Small tables with named rows and columns. After each table, cells are looked up by row and column.

ver.tsv
	bub	fet	bemik	bufek	giveti	satuziv	debes	dogize
boro	498	455	487	-560	114	-459	-332	-329
kize	-473	192	353	-323	229	-96	387	-488
pup	-286	397	-715	14	-725	609	461	521
voba	66	-521	574	-276	-182	275	-340	-233
rel	116	444	-233	-18	268	-594	137	229
vufanoz	490	262	-308	-148	-148	-329	-203	205
rulad	616	-151	-368	398	467	21	-434	-320
vanul	171	-15	-512	28	221	-146	174	268
ded	157	57	-500	277	498	526	-100	-386
baz	-504	347	259	-60	-333	-3	61	-56
zegur	455	17	-186	-457	-297	-200	-338	552
vafer	-606	551	612	601	539	430	-227	240
tesuson	-290	228	560	-504	428	633	142	18

bub of vafer: -606
giveti of zegur: -297
satuziv of vufanoz: -329
dogize of ded: -386
giveti of boro: 114
dogize of vanul: 268
fet of baz: 347
satuziv of kize: -96
dogize of boro: -329
debes of vufanoz: -203

guz
         zok  dulogon  zemuv  lavoma  gam  famis  ludan  dav  vin
nuvivov  183      176    225     154  119    117    187  130  154
nifup    189      185    219     169  126    114    187  163  145
vof      137       85    212     149   53    150    207   72  146

nifup, zemuv: 219
nifup, lavoma: 169
vof, ludan: 207
nuvivov, zemuv: 225
nuvivov, ludan: 187
nuvivov, vin: 154
nifup, dav: 163
nuvivov, famis: 117
vof, dulogon: 85
vof, dav: 72
nifup, dulogon: 185
nuvivov, gam: 119
vof, gam: 53
vof, vin: 146
nifup, vin: 145
nifup, famis: 114

Table namebed
	mesugol	kevoza	malapo	bofo	mube	rok
kerel	-0.049	0.204	-0.040	0.179	-0.141	0.188
tepefas	-0.005	-0.127	0.181	-0.138	-0.220	0.203
falozuk	0.072	0.225	-0.397	-0.108	0.079	-0.157
kesabof	-0.043	0.559	-0.265	-0.147	-0.010	0.450
gog	-0.110	0.649	0.044	-0.865	-0.496	0.550
zuv	0.025	-0.143	0.248	-0.256	-0.127	-0.243

What is the malapo of tepefas in namebed? 0.181
What is the rok of gog in namebed? 0.550
What is the bofo of kesabof in namebed? -0.147
What is the bofo of gog in namebed? -0.865
What is the rok of falozuk in namebed? -0.157
What is the mesugol of zuv in namebed? 0.025
What is the mesugol of gog in namebed? -0.110
What is the rok of zuv in namebed? -0.243
What is the malapo of kesabof in namebed? -0.265
What is the kevoza of gog in namebed? 0.649
What is the bofo of tepefas in namebed? -0.138
What is the malapo of falozuk in namebed? -0.397
What is the mube of kerel in namebed? -0.141
What is the mube of tepefas in namebed? -0.220
What is the bofo of zuv in namebed? -0.256
What is the mesugol of kesabof in namebed? -0.043
What is the rok of tepefas in namebed? 0.203
Which row has the largest bofo? kerel

mobagot:
|  | ligemu | vome | bag |
|---|---|---|---|
| mupen | 68.94 | -37.74 | 69.46 |
| las | -57.84 | -20.57 | -17.80 |
| zeru | -27.90 | 2.93 | -20.91 |
| bolez | 49.41 | 6.31 | 17.82 |
| ginemez | -17.23 | 25.92 | -53.14 |
| kogavis | -17.95 | 70.01 | 8.76 |
| duz | -28.94 | 30.76 | -1.33 |
| fovab | -43.56 | -12.87 | -56.14 |
| kibafez | -40.08 | -21.10 | -20.91 |
| pobobip | -2.19 | 64.77 | 43.62 |
| neri | -69.88 | -6.87 | -59.90 |

duz, bag => -1.33
kibafez, vome => -21.10
pobobip, ligemu => -2.19
pobobip, bag => 43.62
mupen, vome => -37.74
las, ligemu => -57.84
zeru, ligemu => -27.90
neri, vome => -6.87
mupen, ligemu => 68.94
kogavis, ligemu => -17.95

tugep
         zazaso  lilota  tedilem   nepo    lek   gire  zuzose
rizug     26631   67215    26198  25767  25547  92710   56420
nosi      25746   24656    47869  24967  26464  27284   25018
fufas     24388   55356    26415  26725  25446  77341   49257
zuz       27738   27877    42422  27015  24191  24219   26030
bonavuk   27188   24813    50056  25184  29606  25823   27104
zozumeg   27347   26481    46151  27156  25872  24272   24852
nifosev   26072   37778    31876  27029  24972  52358   34892
rukege    27997   51997    27183  24875  27288  74000   46261
devi      27188   39281    31011  26025  27534  59624   38803
lozil     26857   24269    45921  26880  26181  27614   25890

What is the gire of rizug in tugep? 92710
What is the lek of zozumeg in tugep? 25872
What is the tedilem of rukege in tugep? 27183
What is the zazaso of rukege in tugep? 27997
What is the gire of devi in tugep? 59624
What is the zuzose of fufas in tugep? 49257
What is the gire of zuz in tugep? 24219
What is the zazaso of bonavuk in tugep? 27188
What is the zazaso of zozumeg in tugep? 27347
What is the zuzose of nosi in tugep? 25018
What is the nepo of bonavuk in tugep? 25184
What is the nepo of zuz in tugep? 27015
What is the nepo of nifosev in tugep? 27029
What is the zuzose of zozumeg in tugep? 24852
What is the zuzose of rizug in tugep? 56420
What is the nepo of devi in tugep? 26025
Row with the largest lek: bonavuk

kufa:
	govap	kesa	misono	far	vulom	tabe	lumim	kovobaz
timad	-44	14	71	91	96	94	95	96
vibinun	-74	-73	-72	-75	-75	-65	-39	23
tomese	-78	-72	-75	-67	-64	-34	32	77
remumed	-75	-71	-70	-44	12	68	91	92
rof	4	62	89	93	96	96	96	94
nudo	-78	-74	-74	-68	-50	9	71	90
fir	-74	-75	-75	-71	-62	-30	37	81

timad, tabe: 94
nudo, tabe: 9
fir, kesa: -75
vibinun, far: -75
rof, govap: 4
vibinun, kovobaz: 23
tomese, kovobaz: 77
vibinun, tabe: -65
rof, lumim: 96
remumed, kovobaz: 92
timad, lumim: 95
nudo, kesa: -74
nudo, misono: -74
vibinun, vulom: -75
rof, tabe: 96
fir, govap: -74
nudo, govap: -78
Row with the largest kovobaz: timad

modiro:
         zetom   gep  pitebe  pufitas  direlam   nuv  guleku  vovako  gorud
gazef     -1.2   1.6     1.5      0.1     -2.2  -2.6     0.0    -0.7    3.3
zomibu    -0.2   0.0     0.0     -0.1     -0.3  -0.4    -0.1    -0.2    0.1
rumipes   -0.1  -0.4    -0.5     -0.3      0.1   0.1    -0.3    -0.1   -0.6
bak       -0.6   0.7     0.8      0.1     -1.1  -1.4     0.0    -0.4    1.5
nivap     -2.3   3.0     2.1     -0.2     -3.9  -4.1    -0.1    -1.2    5.8
bim       -0.5  -3.2    -6.9     -4.0      1.9   5.9    -2.6     0.3   -5.9
rele      -0.4  -3.1    -6.5     -3.8      1.9   5.7    -2.5     0.3   -5.7
situg     -0.7   1.0     1.0      0.1     -1.4  -1.8     0.0    -0.6    2.0
sak       -1.3   1.8     1.6      0.1     -2.4  -2.8     0.0    -0.8    3.6
sugutel    0.0  -0.8    -1.0     -0.5      0.4   0.8    -0.4     0.0   -1.3
zil       -3.2   4.0     2.3     -0.6     -5.3  -5.1    -0.4    -1.7    7.8
fug        0.1  -2.1    -3.6     -1.9      1.4   3.3    -1.2     0.2   -3.9
zifi      -2.6   3.3     2.2     -0.2     -4.3  -4.4    -0.2    -1.4    6.4
fuzi      -0.2  -2.7    -5.3     -2.9      1.7   4.7    -2.0     0.3   -5.0

zetom of sugutel: 0.0
guleku of zil: -0.4
zetom of rumipes: -0.1
pufitas of rumipes: -0.3
zetom of nivap: -2.3
zetom of gazef: -1.2
direlam of rele: 1.9
vovako of situg: -0.6
gorud of gazef: 3.3
pufitas of fug: -1.9
pufitas of bim: -4.0
pitebe of rumipes: -0.5

